Below are the code and all the weights of a small trained network. Each question names an input and a class and asks about switching units off, where a switched-off unit gives its printed mean instead of its output.

import numpy as np


def w(rows, s, z=0):
    codes = np.array(rows[::2]) - 128.0
    scale = np.full(codes.shape[1], s)
    scale[-1] = z or s
    return codes * scale


def f(y):
    return y / 2 * (1 + np.tanh(0.7978845608 * (y + 0.044715 * y**3)))


def log_softmax(a):
    a = a - a.max(-1, keepdims=True)
    return a - np.log(np.exp(a).sum(-1, keepdims=True))


def net(x, mask):
    res = np.array(x, float).reshape(1, 4) / 4 @ E
    y = f(res @ A[0][:, :-1].T + A[0][:, -1])
    res = res + np.where(mask, y, B[0][:, -1]) @ B[0][:, :-1]
    return log_softmax(res[-1] @ U[:, :-1].T + U[:, -1])


A, B = {}, {}
E = w([
[9,104,208],'x0',
[129,128,128],'x1',
[128,129,129],'x2',
[95,255,142],'x3',
],0.0046)
A[0] = w([
[30,99,155,63],'n1',
[212,155,95,65],'n2',
[93,238,119,75],'n3',
[115,225,139,67],'n4',
[132,125,140,253],'n5',
[183,143,131,117],'n6',
[166,142,115,28],'n7',
[148,5,124,67],'n8',
[228,157,103,55],'n9',
[95,127,112,250],'n10',
[36,100,149,73],'n11',
[129,155,123,14],'n12',
[117,201,122,28],'n13',
],0.012,0.0042)
B[0] = w([
[88,167,241,189],'n1',
[112,155,235,183],'n2',
[136,13,133,210],'n3',
[108,44,116,182],'n4',
[241,115,141,254],'n5',
[141,138,173,150],'n6',
[53,141,164,99],'n7',
[76,7,129,210],'n8',
[109,156,252,192],'n9',
[248,122,154,253],'n10',
[98,163,226,181],'n11',
[27,113,136,83],'n12',
[51,79,112,128],'n13',
],0.03,0.0029)
U = w([
[112,43,134,95],'0',
[116,164,191,53],'1',
[158,127,135,254],'2',
[157,123,136,246],'3',
[142,200,63,85],'4',
[20,179,78,56],'5',
[6,163,88,54],'6',
],0.011,0.0059)

Each question gives the input, the list of numbers given to net, and the class t.
The units are the neurons (one row each of A and B). Each row of codes is followed by its name. A weight is (code - 128) times the scale printed after its matrix; where a second scale follows, it is the last column's (A, B and U).
mask holds one flag per neuron, in row order. A switched-off neuron (its flag False) gives its mean, the last column of its row in B, instead of its output. The means were averaged over made-up inputs and are rounded, as every weight is.
A unit's drop is (log p(t) with every unit on - log p(t) with that unit switched off) / (log p(t) with every unit on - log p(t) with every unit switched off).
The circuit of an input: a set's keep is (log p(t) with only the set's units on - log p(t) with every unit switched off) / (log p(t) with every unit on - log p(t) with every unit switched off). Starting from the 12 units with the biggest drops (on a tie, the unit counted first), units are removed one at a time, each time the one whose removal leaves the highest keep (on an exact tie, the one counted first), for as long as the keep stays at least 0.8.
units of the circuit, in order: the units of the circuit, biggest drop first
most important unit: the unit with the biggest drop
top k neurons: the k neurons with the biggest drops, biggest first
drop when u is switched off: that unit's drop, to one decimal
input [5,6,3,7], class 0: most important unit => n3
input [6,3,-2,1], class 1: top 2 neurons => n1, n11
input [7,4,0,-6], class 1: top 2 neurons => n1, n11
input [-5,-1,-1,6], class 0: units of the circuit, in order => n3, n4
input [8,-6,2,-4], class 1: top 2 neurons => n1, n11
input [7,-2,0,1], class 1: top 2 neurons => n1, n11
input [-7,-2,5,2], class 1: units of the circuit, in order => n9, n2
input [8,-3,7,-7], class 1: top 4 neurons => n1, n11, n3, n4
input [3,3,2,6], class 0: top 2 neurons => n3, n4
input [8,-4,4,-5], class 1: top 2 neurons => n1, n11
input [-8,-7,-5,2], class 1: top 2 neurons => n9, n2
input [4,3,-5,6], class 0: top 3 neurons => n3, n4, n13
input [-8,-6,3,-4], class 1: drop when n2 is switched off => 0.2
input [-1,2,-3,-1], class 4: drop when n5 is switched off => 0.0
input [2,0,3,8], class 0: drop when n3 is switched off => 0.2
input [7,7,-4,1], class 1: units of the circuit, in order => n1
